Here is a tiny trained network, its code and every weight. The questions are about switching its units off for an input and a target symbol, where a switched-off unit gives its printed mean instead of its output.

import numpy as np


def w(rows, s, z=0):
    codes = np.array(rows[::2]) - 128.0
    scale = np.full(codes.shape[1], s)
    scale[-1] = z or s
    return codes * scale


def f(y):
    return np.maximum(y, 0)


def softmax(a):
    e = np.exp(a - a.max(-1, keepdims=True))
    return e / e.sum(-1, keepdims=True)


def log_softmax(a):
    a = a - a.max(-1, keepdims=True)
    return a - np.log(np.exp(a).sum(-1, keepdims=True))


def net(x, mask):
    ids = ['αβγζθξπσψω'.index(c) for c in x.split()]
    T = len(ids)
    res = E[ids] + P[:T]
    r = res
    for j in range(2):
        rows = slice(2 * j, 2 * j + 2)
        q, k, v = (r @ M[0][rows].T for M in (Q, K, V))
        z = softmax(np.where(np.tri(T) > 0, q @ k.T / 2**0.5, -1e9)) @ v
        o = O[0][rows]
        res = res + np.where(mask[j], z, o[:, -1]) @ o[:, :-1]
    y = f(res @ A[0][:, :-1].T + A[0][:, -1])
    res = res + np.where(mask[2:6], y, B[0][:, -1]) @ B[0][:, :-1]
    return log_softmax(res[-1] @ U[:, :-1].T + U[:, -1])


Q, K, V, O, A, B = {}, {}, {}, {}, {}, {}
E = w([
[209,165,193,90,163,151],'α',
[178,148,140,134,242,165],'β',
[199,104,107,148,106,151],'γ',
[134,121,91,193,176,81],'ζ',
[158,192,138,153,114,71],'θ',
[137,176,151,66,106,72],'ξ',
[140,64,60,56,80,177],'π',
[154,112,128,8,219,159],'σ',
[133,112,121,103,197,54],'ψ',
[69,254,156,29,220,102],'ω',
],0.018)
P = w([
[248,232,208,167,130,186],'0',
[245,253,169,127,210,206],'1',
[194,180,187,213,112,133],'2',
[191,196,150,147,170,171],'3',
[178,141,150,169,96,139],'4',
[185,217,126,108,150,133],'5',
[184,208,85,86,230,154],'6',
[154,204,97,118,149,122],'7',
[143,184,82,118,138,113],'8',
[85,141,137,124,102,139],'9',
[120,149,81,79,148,104],'10',
[97,175,48,56,170,83],'11',
[136,229,36,3,172,86],'12',
[159,189,68,87,180,101],'13',
],0.0049)
Q[0] = w([
[65,100,203,157,127,187],'H1',
[248,131,113,104,135,103],'H1',
[240,161,126,185,136,188],'H2',
[208,180,66,146,123,120],'H2',
],0.018)
K[0] = w([
[172,169,115,222,121,195],'H1',
[28,114,14,76,108,69],'H1',
[56,136,10,99,85,123],'H2',
[88,81,11,53,108,103],'H2',
],0.013)
V[0] = w([
[189,173,133,1,46,106],'H1',
[242,83,62,123,122,6],'H1',
[133,30,181,60,201,117],'H2',
[73,168,132,134,164,32],'H2',
],0.011)
O[0] = w([
[48,125,200,167,37,153,254],'H1',
[155,16,122,254,40,82,205],'H1',
[76,36,184,185,208,198,192],'H2',
[66,129,72,11,145,41,65],'H2',
],0.0079,0.0093)
A[0] = w([
[113,90,1,76,56,232,5],'N1',
[75,120,154,190,150,192,91],'N2',
[217,196,153,87,137,83,112],'N3',
[34,179,47,206,84,193,93],'N4',
],0.0095,0.0026)
B[0] = w([
[216,136,208,111,129,36,152],'N1',
[194,117,114,5,142,79,253],'N2',
[128,101,100,193,116,135,156],'N3',
[83,146,49,147,100,107,176],'N4',
],0.012,0.011)
U = w([
[152,115,181,180,132,141,29],'α',
[174,134,59,149,177,105,79],'β',
[140,87,31,168,79,219,203],'γ',
[154,128,2,151,150,87,160],'ζ',
[142,173,84,201,120,84,156],'θ',
[53,83,122,154,51,146,182],'ξ',
[151,93,76,100,88,70,1],'π',
[94,24,76,70,111,155,112],'σ',
[88,12,145,190,152,88,173],'ψ',
[105,162,91,112,159,66,201],'ω',
],0.0087,0.0055)

Each question gives the input, a string of symbols that net reads in full, and the target symbol t.
The units are the heads (2 rows each of Q, K, V and O) and the neurons (one row each of A and B). Each row of codes is followed by its name. A weight is (code - 128) times the scale printed after its matrix; where a second scale follows, it is the last column's (O, A, B and U).
mask holds one flag per unit, heads first, then neurons. A switched-off unit (its flag False) gives its mean, the last column of its rows in O or B, instead of its output. The means were averaged over made-up inputs and are rounded, as every weight is.
A unit's drop is (log p(t) with every unit on - log p(t) with that unit switched off) / (log p(t) with every unit on - log p(t) with every unit switched off).
The circuit of an input: a set's keep is (log p(t) with only the set's units on - log p(t) with every unit switched off) / (log p(t) with every unit on - log p(t) with every unit switched off). Starting from all 6 units, units are removed one at a time, each time the one whose removal leaves the highest keep (on an exact tie, the one counted first), for as long as the keep stays at least 0.8.
units of the circuit, in order: the units of the circuit, biggest drop first
unit that matters most: the unit with the biggest drop
k most important neurons: the k neurons with the biggest drops, biggest first
heads that matter: for each layer, one digit per head in row order, 1 if its drop is at least 0.15 and else 0, layers parted by /
drop when u is switched off: that unit's drop, to one decimal
input α ξ α α, target ξ: units of the circuit, in order => (H2; H1; N2)
input γ α γ α γ α α, target γ: heads that matter => 01
input ψ ψ θ, target ψ: unit that matters most => H2
input γ α α γ α ξ ψ ψ α, target ψ: units of the circuit, in order => (N2; H1; H2)
input ω γ σ, target ω: heads that matter => 10
input θ α α ζ α γ, target ζ: heads that matter => 11
input ψ π θ ψ α ψ α ξ, target ξ: heads that matter => 00
input θ α α γ β π α ω α σ ψ ξ α, target α: heads that matter => 01
input σ α α, target σ: heads that matter => 01
input ω α ω α, target ω: heads that matter => 11
input α ζ θ ζ θ ψ σ, target ψ: heads that matter => 10
input ζ α α β ψ α ω ψ γ ξ ψ α σ γ, target σ: heads that matter => 01
input σ σ α ω γ, target ω: heads that matter => 11
input ψ ψ α α ψ α γ ζ σ γ α γ ω ψ, target ω: heads that matter => 10
input π β ψ α ζ, target ζ: heads that matter => 01
input ω α γ, target ω: heads that matter => 10
input ξ α γ, target ξ: units of the circuit, in order => (H1)
input ψ α α ξ, target ξ: units of the circuit, in order => (N2; H1; H2)
input ξ σ γ, target σ: units of the circuit, in order => (N2; H2; H1)
input ψ ψ ψ ξ, target ψ: unit that matters most => N2
input ζ α ψ α α ω ψ α θ ψ γ σ β, target σ: units of the circuit, in order => (H2; N2)
input ψ α ψ γ ψ ξ, target ψ: units of the circuit, in order => (N2; H1)
input α σ ζ α ψ ξ α, target ψ: 3 most important neurons => (N2; N4; N3)
input θ ζ ξ α, target ξ: units of the circuit, in order => (H2; N2; H1)
input ζ σ γ ψ ζ α ω α θ ζ ω θ, target ω: drop when H2 is switched off => 0.3
